Below is a small trained network, with its code and all its weights. Each question gives an input and a class and asks what happens when units are switched off, that is, made to give their printed mean instead of their output.

import numpy as np


def w(rows, s, z=0):
    codes = np.array(rows[::2]) - 128.0
    scale = np.full(codes.shape[1], s)
    scale[-1] = z or s
    return codes * scale


def norm(h):
    return h / np.sqrt((h * h).mean(-1, keepdims=True) + 1e-5)


def f(y):
    return np.maximum(y, 0)


def log_softmax(a):
    a = a - a.max(-1, keepdims=True)
    return a - np.log(np.exp(a).sum(-1, keepdims=True))


def net(x, mask):
    res = np.array(x, float).reshape(1, 4) / 4 @ E
    u = 0
    for l in range(2):
        y = f(norm(res) @ A[l][:, :-1].T + A[l][:, -1])
        res = res + np.where(mask[u : u + 8], y, B[l][:, -1]) @ B[l][:, :-1]
        u += 8
    return log_softmax(norm(res)[-1] @ U[:, :-1].T + U[:, -1])


A, B = {}, {}
E = w([
[181,47,215,102,230,155,123,96],'x0',
[125,249,111,81,94,186,185,103],'x1',
[169,106,116,222,132,152,97,105],'x2',
[99,128,39,180,109,129,84,77],'x3',
],0.0019)
A[0] = w([
[36,77,140,85,106,82,108,169,79],'L0N0',
[37,95,83,76,81,35,96,156,3],'L0N1',
[126,196,184,142,92,69,178,230,65],'L0N2',
[104,178,173,98,78,91,181,253,27],'L0N3',
[78,51,106,184,124,44,46,134,104],'L0N4',
[143,163,154,88,107,194,151,122,102],'L0N5',
[182,116,124,240,120,147,76,107,46],'L0N6',
[100,144,61,103,164,177,156,47,75],'L0N7',
],0.0033,0.0042)
B[0] = w([
[108,182,91,144,150,155,126,143,176],'L0N0',
[84,221,74,204,205,23,58,224,169],'L0N1',
[104,107,151,81,86,191,102,136,188],'L0N2',
[53,98,202,36,2,214,137,230,188],'L0N3',
[127,152,126,152,167,56,95,134,250],'L0N4',
[82,103,139,132,149,63,81,128,182],'L0N5',
[242,30,59,204,68,231,242,231,187],'L0N6',
[115,96,75,103,167,195,124,77,171],'L0N7',
],0.0055,0.0022)
A[1] = w([
[97,119,163,73,38,181,169,187,30],'L1N0',
[180,102,184,68,199,168,174,22,97],'L1N1',
[223,66,102,233,93,171,156,176,15],'L1N2',
[235,54,93,241,87,164,184,192,4],'L1N3',
[118,183,82,146,127,168,230,57,96],'L1N4',
[137,128,204,102,81,190,199,180,143],'L1N5',
[186,137,254,112,185,36,134,75,81],'L1N6',
[174,35,139,111,175,66,62,94,49],'L1N7',
],0.0046,0.0037)
B[1] = w([
[96,88,230,115,47,192,151,190,220],'L1N0',
[131,163,68,59,236,133,184,160,226],'L1N1',
[225,17,61,129,175,253,64,242,238],'L1N2',
[254,16,77,101,195,250,48,246,252],'L1N3',
[116,97,134,213,74,171,151,76,187],'L1N4',
[170,188,169,69,131,79,154,181,249],'L1N5',
[201,127,182,161,64,32,115,30,216],'L1N6',
[57,87,156,185,31,184,91,125,204],'L1N7',
],0.0054,0.0031)
U = w([
[37,237,9,220,29,237,199,14,61],'0',
[47,184,37,41,236,230,241,12,114],'1',
[239,11,33,211,204,235,20,234,189],'2',
[20,223,234,12,12,222,209,233,252],'3',
[19,233,28,230,201,11,21,226,177],'4',
[224,198,235,21,243,23,234,30,40],'5',
[86,27,231,223,115,2,36,21,1],'6',
],0.0063,0.0017)

Each question gives the input, the list of numbers given to net, and the class t.
The units are the neurons (one row each of A and B). Each row of codes is followed by its name. A weight is (code - 128) times the scale printed after its matrix; where a second scale follows, it is the last column's (A, B and U).
mask holds one flag per neuron, layer by layer. A switched-off neuron (its flag False) gives its mean, the last column of its row in B, instead of its output. The means were averaged over made-up inputs and are rounded, as every weight is.
A unit's drop is (log p(t) with every unit on - log p(t) with that unit switched off) / (log p(t) with every unit on - log p(t) with every unit switched off).
The circuit of an input: a set's keep is (log p(t) with only the set's units on - log p(t) with every unit switched off) / (log p(t) with every unit on - log p(t) with every unit switched off). Starting from the 12 units with the biggest drops (on a tie, the unit counted first), units are removed one at a time, each time the one whose removal leaves the highest keep (on an exact tie, the one counted first), for as long as the keep stays at least 0.8.
circuit, biggest first: the units of the circuit, biggest drop first
most important unit: the unit with the biggest drop
top k neurons: the k neurons with the biggest drops, biggest first
k most important neurons of layer l: the k neurons of layer l with the biggest drops, biggest first
drop of u: that unit's drop, to one decimal
input [-5,-4,2,-1], class 4: circuit, biggest first => L0N4; L1N3
input [7,-5,2,-5], class 6: most important unit => L0N6
input [8,-5,6,-7], class 6: circuit, biggest first => L0N6; L1N6; L1N3
input [3,3,0,-8], class 5: 2 most important neurons of layer 0 => L0N6; L0N5
input [8,-3,0,3], class 6: circuit, biggest first => L0N6; L1N3; L1N2
input [8,0,-6,1], class 5: top 2 neurons => L1N1; L1N6
input [4,8,0,-2], class 1: circuit, biggest first => L1N1; L0N3
input [6,-1,-5,6], class 6: circuit, biggest first => L1N3; L1N2
input [0,4,-4,6], class 0: circuit, biggest first => L1N4; L1N3
input [-8,-5,0,-3], class 4: top 2 neurons => L0N1; L0N4
input [5,6,-2,0], class 1: top 3 neurons => L1N1; L0N7; L0N4
input [-8,-1,7,-7], class 3: top 2 neurons => L0N3; L0N2
input [1,2,-2,1], class 1: top 3 neurons => L0N7; L1N3; L1N2
input [-6,5,6,5], class 0: circuit, biggest first => L1N3
input [0,4,2,-1], class 0: 4 most important neurons of layer 1 => L1N3; L1N2; L1N5; L1N4
input [0,5,1,4], class 0: 3 most important neurons of layer 1 => L1N4; L1N3; L1N2
input [-4,2,1,3], class 0: top 2 neurons => L0N6; L1N3
input [0,-4,0,-4], class 6: drop of L0N6 => 0.8
input [6,-4,-4,1], class 6: drop of L1N6 => 0.1
input [8,-7,-5,-7], class 5: top neuron => L1N1
input [-7,4,1,2], class 0: drop of L0N3 => 0.2
input [8,-5,4,-7], class 6: drop of L0N1 => -0.1
